Below are the code and all the weights of a small trained network. Each question names an input and a class and asks about switching units off, where a switched-off unit gives its printed mean instead of its output.

import numpy as np


def w(rows, s, z=0):
    codes = np.array(rows[::2]) - 128.0
    scale = np.full(codes.shape[1], s)
    scale[-1] = z or s
    return codes * scale


def norm(h):
    return h / np.sqrt((h * h).mean(-1, keepdims=True) + 1e-5)


def f(y):
    return np.maximum(y, 0)


def log_softmax(a):
    a = a - a.max(-1, keepdims=True)
    return a - np.log(np.exp(a).sum(-1, keepdims=True))


def net(x, mask):
    res = np.array(x, float).reshape(1, 8) / 4 @ E
    u = 0
    for l in range(2):
        y = f(norm(res) @ A[l][:, :-1].T + A[l][:, -1])
        res = res + np.where(mask[u : u + 15], y, B[l][:, -1]) @ B[l][:, :-1]
        u += 15
    return log_softmax(norm(res)[-1] @ U[:, :-1].T + U[:, -1])


A, B = {}, {}
E = w([
[110,253,160,148,58,153],'x0',
[129,129,127,134,131,129],'x1',
[129,129,128,130,129,128],'x2',
[128,128,125,129,128,128],'x3',
[116,96,173,187,78,3],'x4',
[68,61,180,179,68,207],'x5',
[129,127,128,124,125,128],'x6',
[127,130,127,135,134,129],'x7',
],0.0071)
A[0] = w([
[73,138,127,127,180,111,105],'L0N0',
[203,69,112,144,160,131,148],'L0N1',
[91,134,175,178,169,76,5],'L0N2',
[94,167,138,150,107,147,66],'L0N3',
[120,75,88,117,193,99,165],'L0N4',
[111,34,92,122,135,128,92],'L0N5',
[48,158,110,62,157,74,198],'L0N6',
[167,141,147,187,170,136,97],'L0N7',
[106,107,141,177,84,25,150],'L0N8',
[51,107,185,162,91,195,43],'L0N9',
[108,54,133,163,114,176,111],'L0N10',
[83,254,96,131,64,112,81],'L0N11',
[140,124,155,88,184,193,129],'L0N12',
[100,47,143,144,119,167,95],'L0N13',
[140,139,158,67,146,104,105],'L0N14',
],0.0098,0.0033)
B[0] = w([
[157,125,152,78,91,136,139],'L0N0',
[100,135,90,124,69,140,203],'L0N1',
[151,137,112,83,134,173,162],'L0N2',
[132,92,67,111,100,128,173],'L0N3',
[169,121,58,129,3,135,223],'L0N4',
[37,206,147,101,197,101,205],'L0N5',
[175,116,84,140,153,137,190],'L0N6',
[73,141,102,82,110,98,131],'L0N7',
[177,62,207,186,121,54,254],'L0N8',
[59,155,26,167,45,123,236],'L0N9',
[157,127,194,44,215,114,212],'L0N10',
[105,157,167,174,211,140,245],'L0N11',
[102,68,109,128,142,187,213],'L0N12',
[102,163,228,93,204,95,207],'L0N13',
[96,133,93,185,113,155,159],'L0N14',
],0.0072,0.0063)
A[1] = w([
[115,118,128,171,32,174,96],'L1N0',
[111,96,124,125,50,76,101],'L1N1',
[138,152,134,189,84,48,102],'L1N2',
[107,101,83,97,154,116,116],'L1N3',
[90,200,149,156,162,158,165],'L1N4',
[193,100,100,94,41,167,107],'L1N5',
[152,84,66,106,71,112,125],'L1N6',
[114,137,140,122,112,68,156],'L1N7',
[132,179,70,116,144,184,149],'L1N8',
[67,142,107,102,145,161,2],'L1N9',
[92,169,92,66,89,162,130],'L1N10',
[140,161,136,144,82,55,125],'L1N11',
[196,102,111,162,59,14,92],'L1N12',
[167,50,253,163,114,72,78],'L1N13',
[175,172,140,71,148,192,83],'L1N14',
],0.013,0.005)
B[1] = w([
[33,113,10,197,65,195,179],'L1N0',
[140,52,137,97,87,146,184],'L1N1',
[124,112,168,157,216,224,219],'L1N2',
[119,109,160,162,194,180,172],'L1N3',
[209,63,140,49,76,120,219],'L1N4',
[65,76,84,132,229,65,168],'L1N5',
[152,56,46,149,118,100,182],'L1N6',
[155,85,176,226,112,135,186],'L1N7',
[103,181,152,130,78,2,232],'L1N8',
[147,188,124,90,132,192,173],'L1N9',
[167,218,70,134,186,96,210],'L1N10',
[144,108,169,159,183,203,197],'L1N11',
[151,130,141,42,84,222,236],'L1N12',
[77,204,28,112,129,46,255],'L1N13',
[147,52,207,185,48,100,175],'L1N14',
],0.0075,0.0093)
U = w([
[121,133,5,112,176,70,119],'0',
[205,192,162,101,84,51,98],'1',
[192,16,116,106,106,192,239],'2',
[185,156,210,188,226,167,157],'3',
[90,156,171,29,199,199,177],'4',
[84,215,45,111,49,173,8],'5',
[49,83,182,124,147,18,112],'6',
[60,81,151,219,81,206,76],'7',
],0.025,0.0013)

Each question gives the input, the list of numbers given to net, and the class t.
The units are the neurons (one row each of A and B). Each row of codes is followed by its name. A weight is (code - 128) times the scale printed after its matrix; where a second scale follows, it is the last column's (A, B and U).
mask holds one flag per neuron, layer by layer. A switched-off neuron (its flag False) gives its mean, the last column of its row in B, instead of its output. The means were averaged over made-up inputs and are rounded, as every weight is.
A unit's drop is (log p(t) with every unit on - log p(t) with that unit switched off) / (log p(t) with every unit on - log p(t) with every unit switched off).
The circuit of an input: a set's keep is (log p(t) with only the set's units on - log p(t) with every unit switched off) / (log p(t) with every unit on - log p(t) with every unit switched off). Starting from the 12 units with the biggest drops (on a tie, the unit counted first), units are removed one at a time, each time the one whose removal leaves the highest keep (on an exact tie, the one counted first), for as long as the keep stays at least 0.8.
circuit, biggest first: the units of the circuit, biggest drop first
most important unit: the unit with the biggest drop
k most important neurons: the k neurons with the biggest drops, biggest first
top k neurons in layer l: the k neurons of layer l with the biggest drops, biggest first
drop when u is switched off: that unit's drop, to one decimal
input [3,7,-5,0,7,-4,-7,8], class 3: most important unit : L1N2
input [3,-3,2,4,4,1,6,-6], class 7: 3 most important neurons : L0N10, L0N13, L0N5
input [1,-3,8,0,6,0,-1,6], class 3: 2 most important neurons : L1N2, L0N4
input [-4,5,-2,-3,-6,1,-4,-1], class 4: 2 most important neurons : L0N9, L1N13
input [-8,2,0,1,-8,1,0,-2], class 4: 4 most important neurons : L0N5, L1N13, L0N9, L0N13
input [-8,3,5,5,-8,1,2,6], class 4: 3 most important neurons : L0N5, L1N13, L0N9
input [1,-8,-5,7,-4,5,-2,2], class 5: top 2 neurons in layer 0 : L0N9, L0N11
input [0,-8,-8,5,2,4,0,-4], class 6: 2 most important neurons : L0N13, L0N10
input [1,8,-2,1,0,-7,-8,-1], class 1: top 2 neurons in layer 1 : L1N8, L1N13
input [5,3,-8,-8,0,6,-1,5], class 5: 2 most important neurons : L0N8, L0N9
input [0,-7,-1,-5,8,-2,3,-8], class 2: top 2 neurons in layer 0 : L0N11, L0N13
input [-6,2,-8,-6,1,-3,8,3], class 2: 2 most important neurons : L1N13, L1N12
input [-6,0,-7,-2,0,5,-6,6], class 4: 2 most important neurons : L0N8, L0N5
input [-6,-4,-1,-6,1,-6,-1,-8], class 2: circuit, biggest first : L1N13
input [-3,2,0,1,-1,1,1,8], class 4: 2 most important neurons : L0N5, L0N13
input [7,1,3,-8,8,1,0,5], class 7: top 3 neurons in layer 0 : L0N10, L0N13, L0N5
input [-2,8,-3,0,7,7,3,5], class 6: drop when L1N13 is switched off : 0.4
input [3,4,7,-5,8,-1,2,-2], class 3: drop when L1N2 is switched off : 0.5
input [-6,6,7,2,-1,7,-5,1], class 4: drop when L0N1 is switched off : 0.0
input [-6,4,7,-8,1,2,-7,0], class 6: most important unit : L0N5
